Below is a small trained network, with its code and all its weights. Each question gives an input and a class and asks what happens when units are switched off, that is, made to give their printed mean instead of their output.

import numpy as np


def w(rows, s, z=0):
    codes = np.array(rows[::2]) - 128.0
    scale = np.full(codes.shape[1], s)
    scale[-1] = z or s
    return codes * scale


def norm(h):
    return h / np.sqrt((h * h).mean(-1, keepdims=True) + 1e-5)


def f(y):
    return np.maximum(y, 0)


def log_softmax(a):
    a = a - a.max(-1, keepdims=True)
    return a - np.log(np.exp(a).sum(-1, keepdims=True))


def net(x, mask):
    res = np.array(x, float).reshape(1, 5) / 4 @ E
    u = 0
    for l in range(2):
        y = f(norm(res) @ A[l][:, :-1].T + A[l][:, -1])
        res = res + np.where(mask[u : u + 14], y, B[l][:, -1]) @ B[l][:, :-1]
        u += 14
    return log_softmax(norm(res)[-1] @ U[:, :-1].T + U[:, -1])


A, B = {}, {}
E = w([
[139,122,126,147,116,11,136,227,30,134,149],'x0',
[114,195,54,76,69,119,133,86,103,134,246],'x1',
[122,128,130,134,124,130,131,132,128,120,127],'x2',
[252,187,110,185,160,134,218,136,123,137,171],'x3',
[125,128,128,130,131,129,129,127,124,123,130],'x4',
],0.021)
A[0] = w([
[135,101,185,153,137,89,116,172,119,124,70,101],'L0N0',
[56,123,129,100,107,141,117,104,127,157,115,134],'L0N1',
[146,104,164,128,159,169,139,128,168,147,54,90],'L0N2',
[103,83,152,120,154,115,110,168,134,139,83,103],'L0N3',
[77,106,134,110,119,8,108,201,63,143,129,108],'L0N4',
[66,98,151,79,115,156,82,106,151,114,112,144],'L0N5',
[203,142,133,163,140,38,153,187,81,151,158,76],'L0N6',
[124,81,190,176,199,125,135,152,122,119,35,192],'L0N7',
[173,93,177,170,183,147,152,169,163,140,52,141],'L0N8',
[153,127,131,157,110,66,160,153,102,129,136,82],'L0N9',
[61,123,144,113,103,117,125,122,117,114,136,100],'L0N10',
[204,177,117,165,173,171,190,114,141,139,144,112],'L0N11',
[168,141,138,143,184,114,147,143,133,135,82,68],'L0N12',
[152,129,140,144,152,149,142,116,103,106,112,7],'L0N13',
],0.018,0.017)
B[0] = w([
[145,77,178,112,124,165,135,147,157,198,162,192],'L0N0',
[132,171,135,105,186,120,123,160,86,150,132,181],'L0N1',
[174,131,133,198,142,91,88,164,135,71,58,179],'L0N2',
[107,113,195,149,109,172,141,139,110,177,183,181],'L0N3',
[152,13,124,128,14,85,64,118,186,61,170,228],'L0N4',
[113,168,124,103,181,111,185,129,81,161,100,207],'L0N5',
[73,212,137,92,209,172,189,144,56,190,63,205],'L0N6',
[159,81,207,207,142,248,147,162,154,179,191,255],'L0N7',
[166,103,104,200,146,37,66,134,111,35,36,221],'L0N8',
[89,157,129,116,185,146,139,141,68,154,105,165],'L0N9',
[158,120,108,133,127,103,131,71,162,79,60,159],'L0N10',
[121,44,109,147,46,98,69,77,198,100,176,203],'L0N11',
[98,113,135,170,138,125,136,97,136,64,46,155],'L0N12',
[149,114,77,80,107,96,114,118,115,136,139,129],'L0N13',
],0.014,0.023)
A[1] = w([
[156,164,191,151,244,132,148,159,63,172,85,51],'L1N0',
[154,93,193,254,169,224,96,171,194,97,74,68],'L1N1',
[93,148,56,79,45,83,134,175,73,131,221,87],'L1N2',
[131,239,60,39,193,136,189,114,106,173,136,51],'L1N3',
[85,175,154,189,210,170,187,145,77,180,75,64],'L1N4',
[70,239,97,78,186,104,209,128,38,165,99,105],'L1N5',
[87,152,77,6,84,64,90,133,87,110,83,123],'L1N6',
[134,131,95,184,113,174,137,78,191,159,114,34],'L1N7',
[180,128,117,94,68,187,109,64,183,157,243,38],'L1N8',
[125,75,208,140,187,136,134,163,126,160,50,145],'L1N9',
[184,166,94,205,113,123,196,231,44,123,155,135],'L1N10',
[137,141,105,137,81,134,177,59,196,176,210,64],'L1N11',
[92,221,153,93,158,126,155,80,144,86,144,5],'L1N12',
[154,161,148,181,223,153,138,153,126,110,72,35],'L1N13',
],0.015,0.011)
B[1] = w([
[37,204,60,170,176,177,201,174,91,150,87,188],'L1N0',
[139,158,86,3,104,49,128,63,131,121,153,254],'L1N1',
[144,104,105,159,100,108,81,52,176,69,94,182],'L1N2',
[218,112,211,61,99,81,148,68,173,144,141,187],'L1N3',
[95,184,62,166,175,186,89,136,69,93,128,189],'L1N4',
[197,132,230,52,151,122,181,110,172,203,164,206],'L1N5',
[193,162,106,121,144,110,114,45,202,90,111,182],'L1N6',
[126,138,84,111,107,144,121,121,129,70,172,142],'L1N7',
[87,152,117,183,171,199,159,206,96,123,169,172],'L1N8',
[62,146,91,131,84,157,135,140,108,137,165,221],'L1N9',
[143,192,160,35,201,138,158,132,154,157,101,168],'L1N10',
[119,149,130,147,146,192,146,159,124,138,183,165],'L1N11',
[192,132,106,102,130,114,150,111,143,109,114,145],'L1N12',
[48,148,63,129,123,133,157,154,77,165,100,172],'L1N13',
],0.019,0.025)
U = w([
[13,222,63,175,221,202,190,211,10,212,46,125],'0',
[162,61,53,191,42,35,12,61,192,17,39,209],'1',
[234,213,220,31,190,121,197,58,188,188,89,203],'2',
[139,151,48,213,94,243,158,127,185,81,250,2],'3',
[62,6,247,144,15,147,67,225,113,198,188,77],'4',
],0.021,0.0072)

Each question gives the input, the list of numbers given to net, and the class t.
The units are the neurons (one row each of A and B). Each row of codes is followed by its name. A weight is (code - 128) times the scale printed after its matrix; where a second scale follows, it is the last column's (A, B and U).
mask holds one flag per neuron, layer by layer. A switched-off neuron (its flag False) gives its mean, the last column of its row in B, instead of its output. The means were averaged over made-up inputs and are rounded, as every weight is.
A unit's drop is (log p(t) with every unit on - log p(t) with that unit switched off) / (log p(t) with every unit on - log p(t) with every unit switched off).
The circuit of an input: a set's keep is (log p(t) with only the set's units on - log p(t) with every unit switched off) / (log p(t) with every unit on - log p(t) with every unit switched off). Starting from the 12 units with the biggest drops (on a tie, the unit counted first), units are removed one at a time, each time the one whose removal leaves the highest keep (on an exact tie, the one counted first), for as long as the keep stays at least 0.8.
units of the circuit, in order: the units of the circuit, biggest drop first
k most important neurons: the k neurons with the biggest drops, biggest first
top k neurons in layer l: the k neurons of layer l with the biggest drops, biggest first
drop of u: that unit's drop, to one decimal
input [6,0,-2,4,-7], class 0: units of the circuit, in order	[L0N6]
input [6,-7,6,1,3], class 0: 2 most important neurons	[L0N6, L0N11]
input [1,-8,-6,-4,-2], class 4: 3 most important neurons	[L0N6, L0N0, L0N7]
input [0,0,8,8,6], class 1: 3 most important neurons	[L0N11, L0N5, L1N5]
input [1,4,3,-4,7], class 1: top 2 neurons in layer 0	[L0N4, L0N6]
input [1,4,-7,-8,-2], class 1: 2 most important neurons	[L0N4, L0N6]
input [0,-7,8,4,-1], class 1: top 2 neurons in layer 0	[L0N8, L0N11]
input [0,8,-4,3,1], class 3: top 2 neurons in layer 0	[L0N5, L0N8]
input [0,0,-2,-3,0], class 0: top 3 neurons in layer 0	[L0N5, L0N11, L0N1]
input [0,-4,-6,-3,-8], class 0: 2 most important neurons	[L0N11, L0N5]
input [1,4,1,0,1], class 1: top 2 neurons in layer 0	[L0N7, L0N5]
input [8,2,-7,-1,-5], class 1: 2 most important neurons	[L0N4, L0N7]
input [0,8,-3,6,-2], class 3: 2 most important neurons	[L0N11, L0N5]
input [-1,-1,-3,8,-7], class 1: units of the circuit, in order	[L0N11]
input [-1,1,5,6,5], class 3: 2 most important neurons	[L0N11, L0N8]
input [-3,5,3,1,8], class 3: 2 most important neurons	[L0N6, L0N8]
input [-2,6,-5,4,-3], class 3: drop of L0N13	0.0
input [8,-3,5,-6,8], class 4: drop of L0N4	1.3
input [7,4,-4,-5,4], class 1: drop of L0N4	0.6
input [3,-6,4,-2,-2], class 4: most important neuron	[L0N7]
